Below is a small trained network, with its code and all its weights. Each question gives an input and a class and asks what happens when units are switched off, that is, made to give their printed mean instead of their output.

import numpy as np


def w(rows, s, z=0):
    codes = np.array(rows[::2]) - 128.0
    scale = np.full(codes.shape[1], s)
    scale[-1] = z or s
    return codes * scale


def f(y):
    return y / 2 * (1 + np.tanh(0.7978845608 * (y + 0.044715 * y**3)))


def log_softmax(a):
    a = a - a.max(-1, keepdims=True)
    return a - np.log(np.exp(a).sum(-1, keepdims=True))


def net(x, mask):
    res = np.array(x, float).reshape(1, 7) / 4 @ E
    y = f(res @ A[0][:, :-1].T + A[0][:, -1])
    res = res + np.where(mask, y, B[0][:, -1]) @ B[0][:, :-1]
    return log_softmax(res[-1] @ U[:, :-1].T + U[:, -1])


A, B = {}, {}
E = w([
[24,106,233,157,134,65,165,151,127],'x0',
[121,133,125,126,126,124,116,129,148],'x1',
[138,109,191,200,70,228,83,189,100],'x2',
[125,254,166,122,247,156,103,153,99],'x3',
[118,140,124,133,121,119,109,122,149],'x4',
[122,140,118,132,119,123,126,130,133],'x5',
[127,108,122,124,150,126,107,144,164],'x6',
],0.013)
A[0] = w([
[120,145,198,226,105,219,102,207,132,3],'neuron 1',
[208,168,78,94,149,132,97,109,124,58],'neuron 2',
[118,14,115,162,66,86,198,49,173,99],'neuron 3',
[53,173,144,114,234,81,174,129,119,119],'neuron 4',
[59,104,229,131,91,57,145,191,127,59],'neuron 5',
[202,154,71,99,147,144,82,78,108,183],'neuron 6',
[121,207,137,128,187,219,113,139,129,21],'neuron 7',
[69,88,162,174,114,128,141,124,126,58],'neuron 8',
[117,216,137,116,188,190,81,161,105,47],'neuron 9',
[143,216,151,140,212,186,56,133,80,184],'neuron 10',
[73,47,94,131,84,106,164,89,141,199],'neuron 11',
[1,64,210,187,114,78,132,146,109,202],'neuron 12',
[138,115,79,98,94,211,146,171,132,143],'neuron 13',
[94,158,155,78,140,121,156,108,148,122],'neuron 14',
[164,109,135,138,70,127,42,116,110,140],'neuron 15',
[89,173,163,88,212,55,136,122,102,126],'neuron 16',
[197,34,118,152,49,204,75,112,135,153],'neuron 17',
[84,127,197,223,111,216,57,197,92,198],'neuron 18',
[178,98,114,140,49,167,105,136,131,152],'neuron 19',
[107,158,194,93,179,63,156,130,141,133],'neuron 20',
[130,119,45,25,155,61,181,48,152,112],'neuron 21',
],0.0086,0.012)
B[0] = w([
[167,202,47,21,255,136,237,77,217,180],'neuron 1',
[130,183,89,95,195,154,157,122,171,169],'neuron 2',
[177,177,99,72,231,106,190,131,138,211],'neuron 3',
[85,87,60,174,70,190,111,67,134,206],'neuron 4',
[179,195,186,87,148,92,103,223,119,185],'neuron 5',
[187,172,182,114,198,65,107,189,106,215],'neuron 6',
[165,151,193,161,136,99,76,215,76,175],'neuron 7',
[144,157,173,143,131,90,108,175,54,150],'neuron 8',
[213,183,171,114,129,67,118,187,123,190],'neuron 9',
[96,145,56,79,186,175,194,108,186,251],'neuron 10',
[181,151,175,121,145,88,97,199,106,215],'neuron 11',
[137,161,69,60,158,159,194,62,187,244],'neuron 12',
[65,95,144,148,90,143,86,114,146,172],'neuron 13',
[81,91,106,134,106,170,148,117,111,154],'neuron 14',
[113,75,128,176,102,122,102,96,117,165],'neuron 15',
[81,99,82,166,68,181,113,75,133,202],'neuron 16',
[86,87,122,171,83,153,93,125,97,221],'neuron 17',
[173,130,186,146,87,35,85,176,64,248],'neuron 18',
[79,79,127,190,101,141,97,121,68,188],'neuron 19',
[80,72,115,186,86,175,135,111,117,187],'neuron 20',
[194,213,183,98,183,75,116,184,114,216],'neuron 21',
],0.0086,0.018)
U = w([
[160,151,205,140,133,87,78,206,81,247],'0',
[135,162,55,71,189,168,235,86,181,6],'1',
[38,27,88,246,24,224,98,53,114,148],'2',
],0.011,0.002)

Each question gives the input, the list of numbers given to net, and the class t.
The units are the neurons (one row each of A and B). Each row of codes is followed by its name. A weight is (code - 128) times the scale printed after its matrix; where a second scale follows, it is the last column's (A, B and U).
mask holds one flag per neuron, in row order. A switched-off neuron (its flag False) gives its mean, the last column of its row in B, instead of its output. The means were averaged over made-up inputs and are rounded, as every weight is.
A unit's drop is (log p(t) with every unit on - log p(t) with that unit switched off) / (log p(t) with every unit on - log p(t) with every unit switched off).
The circuit of an input: a set's keep is (log p(t) with only the set's units on - log p(t) with every unit switched off) / (log p(t) with every unit on - log p(t) with every unit switched off). Starting from the 12 units with the biggest drops (on a tie, the unit counted first), units are removed one at a time, each time the one whose removal leaves the highest keep (on an exact tie, the one counted first), for as long as the keep stays at least 0.8.
units of the circuit, in order: the units of the circuit, biggest drop first
unit that matters most: the unit with the biggest drop
top k neurons: the k neurons with the biggest drops, biggest first
drop when u is switched off: that unit's drop, to one decimal
input [6,4,-1,-4,-6,-4,3], class 1: units of the circuit, in order => (neuron 12)
input [-1,5,-6,-7,-2,8,-2], class 0: top 2 neurons => (neuron 11; neuron 10)
input [0,-4,3,-3,1,5,2], class 2: top 2 neurons => (neuron 21; neuron 6)
input [-1,7,-1,0,2,-5,0], class 0: top 4 neurons => (neuron 12; neuron 10; neuron 1; neuron 3)
input [6,-5,6,4,-8,-3,8], class 1: top 2 neurons => (neuron 1; neuron 12)
input [-1,8,-2,-3,-6,-2,7], class 0: top 3 neurons => (neuron 10; neuron 12; neuron 1)
input [-1,3,-8,-5,-7,0,7], class 0: top 3 neurons => (neuron 21; neuron 12; neuron 10)
input [2,-6,1,4,7,8,-2], class 1: top 2 neurons => (neuron 17; neuron 19)
input [4,1,8,1,-3,-3,3], class 1: top 3 neurons => (neuron 1; neuron 12; neuron 11)
input [3,0,7,3,-3,6,5], class 1: top 3 neurons => (neuron 1; neuron 12; neuron 10)
input [8,-5,1,8,-6,1,1], class 1: top 2 neurons => (neuron 12; neuron 10)
input [5,-1,4,6,4,-2,-3], class 1: drop when neuron 1 is switched off => 0.2
input [-8,3,7,-1,8,-7,6], class 2: drop when neuron 17 is switched off => 0.1
input [-1,-2,1,-1,-6,3,0], class 2: unit that matters most => neuron 21
input [0,3,-2,-2,-2,7,-1], class 0: drop when neuron 4 is switched off => 0.3
